-.20  .04  -.28  .86  -.52  .04  .12  .75  -.50  -.19  -.55  -.52  -.27  -.02  .29  -.28  -.54  -.29 : lape
-.36  -.29  .01  -.10  -.41  -.49  .28  -.29  -.29  .03  -.52  .60  -.70  -.44  -.57  .27  -.32  -.44 : dinap
.22  .86  -.55  .46  -.72  -.50  -.04  -.24  -.55  -.11  .52  -.02  -.55  -.55  -.03  .45  .34  .76 : ginet
-.67  -.62  -.49  .83  -.40  .38  -.56  .28  -.12  .42  .45  -.39  .12  .61  .52  .82  -.02  -.20 : Suma
-.09  .85  -.11  .52  .46  -.72  -.04  .26  -.24  -.55  .82  .28  .33  -.52  -.32  .68  -.63  -.21 : tidab
-.13  .42  -.70  .33  .11  -.09  -.31  .09  -.03  .06  -.28  .46  .70  .06  .41  -.67  -.55  .52 : sato
-.65  -.81  -.47  -.31  .09  .43  -.81  -.01  .30  .27  .67  .13  -.76  .32  -.40  -.05  .53  .22 : kino
-.67  -.62  -.50  .83  -.40  .38  -.56  .82  .82  .82  .53  -.39  .12  .61  .52  .82  -.02  -.20 : Bozis
start: -.11  .52  .46  -.72  -.04  .26  -.24  -.55  .82 -> tidab, 3
both sato dinap:  -> -.70
q: -.67  -.62  -.50  .83  -.40  .38  -.56  .82  .82  .82  .53  -.39  .12  .61  .52  .82  -.02  -.20 -> Bozis
both kino dinap:  -> .27
again ginet:  -> -.55
again Bozis:  -> .82
q: -.36  -.29  .01  -.10  -.41  -.49  .28  -.29  -.29  .03  -.52  .60  -.70  -.44  -.57  .27  -.32  -.44 -> dinap

.04  .12  .08  -.06  -.03  .04  .44  .18  -.14  .15  -.18  -.76  -.07  -.03  .07  .45  .09  -.14  .01  -.11  -.02  .09  -.02  -.07  -.17  -.15  -.42  .05  -.08 = farap
.04  -.11  .02  -.06  .22  .10  .09  .20  -.07  .12  -.10  -.11  -.14  -.25  -.18  -.42  .08  -.09  -.07  -.06  -.07  .23  -.21  -.15  -.41  -.03  .11  .07  .26 = mugan
-.27  -.14  .00  -.06  -.06  .02  .08  .17  -.11  .26  .00  -.19  -.27  -.17  -.13  .00  .00  -.02  -.02  -.12  -.07  .15  -.18  -.30  -.08  .00  .18  .09  -.06 = vizab
.32  -.05  .04  .06  .27  -.03  -.03  .26  .03  -.02  -.19  .14  -.12  -.16  -.19  -.21  .11  -.14  -.13  -.07  -.01  .17  -.28  .05  .06  .03  .17  .07  .47 = bon
q: .04  .12  .08  -.06  -.03  .04  .44  .18  -.14  .15  -.18  -.76  -.07  -.03  .07  .45  .09  -.14  .01  -.11  -.02  .09  -.02  -.07  -.17  -.15  -.42  .05  -.08 -> farap
q: .01  -.11  -.02  .09  -.02  -.07  -.17  -.15  -.42  .05 -> farap

.54  .47  .16  -.43  -.11  -.28  -.20  -.69  -.77 -> koz
-.11  -.11  -.11  -.43  -.11  .43  .13  .42  -.31 -> Kinen
.45  -.31  -.40  -.21  .14  .28  .13  .03  -.55 -> samaf
-.37  -.57  .27  -.27  -.38  .43  .60  .27  -.58 -> metig
-.37  -.57  .27  -.27  -.38  .43  .41  .16  .15 -> Kep
q: -.37  -.57  .27  -.27  -.38  .43  .41  .16  .15 -> Kep
again Kinen:  -> -.11
both koz Kep:  -> .16

.02  -.20  .08  .02  -.60  -.20  .02  .17  .11  -.24  -.21  .06  .41  .05  .69  .07  .16  -.32  .21  -.25  .00  .37  -.31  -.02  .08  -.12  -.14  -.14  .39  -.18  -.25  .44  .18  .09  .01  -.09  .05  .03  .20  .28  .19  .02  .16  -.13  -.22  .15  .45  .18  -.24  -.08  .60  .39  -.32  -.62  -.03  .17  -.27  -.25  .06  .21  -.32  zuder
.50  -.20  -.14  .02  .31  .25  -.38  -.09  -.32  .05  .35  -.04  -.04  .36  -.04  .11  .01  -.05  .16  .43  -.20  .45  -.41  .24  -.15  -.24  .01  .02  .16  -.55  .21  -.08  -.30  -.04  -.08  .12  -.17  .03  .20  .28  -.21  .39  .04  .05  .23  -.14  .22  .02  .22  -.16  .38  -.02  -.19  .30  .26  .17  .16  .02  -.07  .21  -.19  seker
-.08  -.35  -.46  .12  -.15  .25  .41  .17  -.42  -.24  .16  .25  .04  .36  -.04  .07  .08  .21  .31  .09  -.33  .22  -.21  .07  .00  -.24  .15  -.14  .16  .01  -.02  -.08  .18  -.11  -.26  .34  .37  .09  -.26  .49  -.13  -.10  .10  -.31  -.11  .15  .22  .13  -.17  -.08  .17  .39  -.05  .17  .18  .46  .09  .28  .12  -.19  -.32  bulug
-.15  .25  .41  .17  -.42  -.24  .15  .25  .04  .36  -.04  .07  -.19  -.26  .20  .11  .37  .03  .06  .09  .00  .00  .11  .32  -.04  .46  -.09  .02  .39  .29  -.47  .02  -.01  .15  .36  .02  .37  .09  .04  .18  .19  .26  .04  .14  -.11  .44  .22  .02  .30  .01  .60  .25  -.05  .17  -.11  .38  .09  .10  .45  -.03  -.06  Tezub
.03  .21  -.46  .12  -.03  .25  -.25  -.09  -.21  -.09  .16  -.04  -.04  .15  -.16  -.15  .08  -.05  .16  -.25  -.26  .30  -.10  .32  .39  .11  .10  -.35  .01  -.27  -.17  -.39  .09  -.17  -.08  .45  -.06  .03  -.19  .18  .03  -.10  .07  -.31  -.34  -.04  -.12  .02  .22  .28  .06  -.02  .23  .04  -.11  .31  -.06  -.43  .00  .05  .20  zino
present: -.09  .05 -> yes
q: .03  .21  -.46  .12  -.03  .25  -.25  -.09  -.21  -.09  .16  -.04  -.04  .15  -.16  -.15  .08  -.05  .16  -.25  -.26  .30  -.10  .32  .39  .11  .10  -.35  .01  -.27  -.17  -.39  .09  -.17  -.08  .45  -.06  .03  -.19  .18  .03  -.10  .07  -.31  -.34  -.04  -.12  .02  .22  .28  .06  -.02  .23  .04  -.11  .31  -.06  -.43  .00  .05  .20 -> zino
q: .50  -.20  -.14  .02  .31  .25  -.38  -.09  -.32  .05  .35  -.04  -.04  .36  -.04  .11  .01  -.05  .16  .43  -.20  .45  -.41  .24  -.15  -.24  .01  .02  .16  -.55  .21  -.08  -.30  -.04  -.08  .12  -.17  .03  .20  .28  -.21  .39  .04  .05  .23  -.14  .22  .02  .22  -.16  .38  -.02  -.19  .30  .26  .17  .16  .02  -.07  .21  -.19 -> seker
q: -.15  .25  .41  .17  -.42  -.24  .16  .25  .04  .36  -.04  .07 -> bulug

-.22  .36  .16  -.22  .30  .11  .19  -.05  .05  .53  .36  .05  .10  .39  -.02  .02  .15  -.19  .39  .19  -.05  -.33  -.06  .03  -.19  .26  -.07  .05  -.19  -.44  -.22  .36  -.22  -.23  -.09  -.23  -.26  .36  .38  -.36  -.16  -.25  -.16  -.15  -.04  Vifi
.25  -.06  .56  .02  .18  -.21  .05  .53  .39  .15  .36  -.05  .19  -.02  .05  .02  -.19  .10  -.03  -.13  -.10  .08  .01  .31  -.09  .12  .31  .52  .28  .09  -.38  -.02  .19  .11  -.09  .21  -.22  -.43  .06  .05  -.20  -.01  -.14  .17  .26  tipek
-.34  -.37  -.03  -.40  .48  .06  .23  -.23  -.14  -.07  .02  .42  -.05  -.03  .30  -.38  -.15  .15  .31  -.06  -.26  -.36  -.05  .30  -.33  .36  .03  .19  -.32  -.55  -.09  .24  -.12  -.07  -.28  .02  -.12  -.08  .30  -.28  -.22  -.45  -.36  .04  -.09  Fosov
-.22  -.22  .16  -.22  .30  .11  .18  -.38  -.02  -.07  -.07  .31  -.02  -.28  .23  -.46  -.01  .03  .39  .19  -.05  -.33  -.08  -.01  -.01  .01  .21  .32  .35  .20  -.64  .24  .05  -.11  .08  -.18  -.31  -.27  .18  -.13  -.21  .13  .09  .07  .26  sus
start: .15  .36 -> tipek, 10
q: .25  -.06  .56  .02  .18  -.21  .05  .53  .39  .15  .36  -.05  .19  -.02  .05  .02  -.19  .10  -.03  -.13  -.10  .08  .01  .31  -.09  .12  .31  .52  .28  .09  -.38  -.02  .19  .11  -.09  .21  -.22  -.43  .06  .05  -.20  -.01  -.14  .17  .26 -> tipek
q: -.27  .18  -.13 -> sus
q: .05  .53  .39  .15  .36  -.05  .19  -.02  .05  .02  -.19  .10 -> tipek
start: .02  .18  -.21  .05  .53 -> tipek, 4

.06  .04  .04  .01  -.03  -.11  .06  .07  .04  .05  -.02  -.01  -.04  -.03  .03  .08  -.05  -.14  -.03  .05  .01  .09  .03  .06  .03  .00  -.02  -.07  .05  .01  -.01  .08  .04  -.01  -.03  .04 : vitav
.06  .04  .04  .01  -.03  -.11  .06  .07  .04  .05  -.02  -.01  -.04  -.03  .03  .08  -.05  -.14  -.03  .05  .03  .09  .03  .06  .03  .00  -.02  -.07  .05  .01  -.01  .08  .04  -.01  -.03  -.01 : Nini
-.01  .02  -.03  -.02  .00  -.10  -.02  -.03  .02  .01  -.01  .04  .04  -.04  -.02  .03  -.02  -.02  -.13  -.02  -.03  -.05  -.03  .00  -.02  -.39  .12  .22  .25  -.39  .37  -.19  -.08  .05  .04  .34 : sok
q: .06  .04  .04  .01  -.03  -.11  .06  .07  .04  .05  -.02  -.01  -.04  -.03  .03  .08  -.05  -.14  -.03  .05  .03  .09  .03  .06  .03  .00  -.02  -.07  .05  .01  -.01  .08  .04  -.01  -.03  -.01 -> Nini
q: .06  .04  .04  .01  -.03  -.11  .06  .07  .04  .05  -.02  -.01  -.04  -.03  .03  .08  -.05  -.14  -.03  .05  .01  .09  .03  .06  .03  .00  -.02  -.07  .05  .01  -.01  .08  .04  -.01  -.03  .04 -> vitav

-.56  -.33  -.51  -.57  .15  .46  .09  gifa
.23  -.57  .35  -.21  .23  .45  .26  sofit
-.26  .62  -.56  .27  .27  .62  .62  dap
-.17  -.26  -.33  .21  -.42  .63  -.13  vapu
-.48  .09  -.32  .62  -.54  .63  -.11  Dezo
-.55  -.06  .28  .62  -.44  .27  -.11  kod
both Dezo dap:  -> .62
both vapu dap:  -> -.26
q: .27  .27  .62  .62 -> dap
again sofit:  -> .23
both gifa sofit:  -> -.57

-.07  -.36  -.76  -.32  niku
.15  .50  .60  .17  vem
.18  -.65  -.46  -.19  bal
.18  -.39  -.26  -.35  vis
.27  -.33  -.36  -.22  zatu
both vis bal:  -> .18
present: .15  .50 -> yes

-.04  -.10  -.27  .03  .00  .03  .09  Fitot
.06  .02  -.04  -.06  .02  -.01  -.17  fibob
.00  .04  .01  -.07  .01  .01  -.07  big
.02  -.04  -.06  .06  -.01  .02  -.01  Patav
.06  .00  .03  -.13  -.01  .07  .01  Vesir
.00  -.04  -.06  -.13  -.01  .02  -.74  dak
.22  -.27  -.10  .14  -.19  .08  .24  kal
start: -.27  -.10 -> kal, 2
q: .00  .04  .01  -.07  .01  .01  -.07 -> big
start: .00  -.04  -.06  -.13  -.01  .02 -> dak, 1
both big dak:  -> .00

.12  -.27  .70  .12  .10  .13  .54  .47  .01  -.03  -.73 : let
.12  -.27  .70  .47  .13  .01  .12  .10  .54  -.38  -.13 : Bokub
.12  -.27  .70  .47  .13  .01  .12  .10  .54  -.38  .22 : giv
-.05  -.27  -.27  .08  .14  -.25  .37  .05  -.18  .27  .03 : vakek
-.15  .56  -.03  -.09  .49  .41  .36  .28  -.02  -.72  -.40 : zigag
q: .12  -.27  .70  .47  .13  .01  .12  .10  .54  -.38  -.13 -> Bokub
present: .47  .13  .00 -> no
q: .36  .28  -.02  -.72 -> zigag

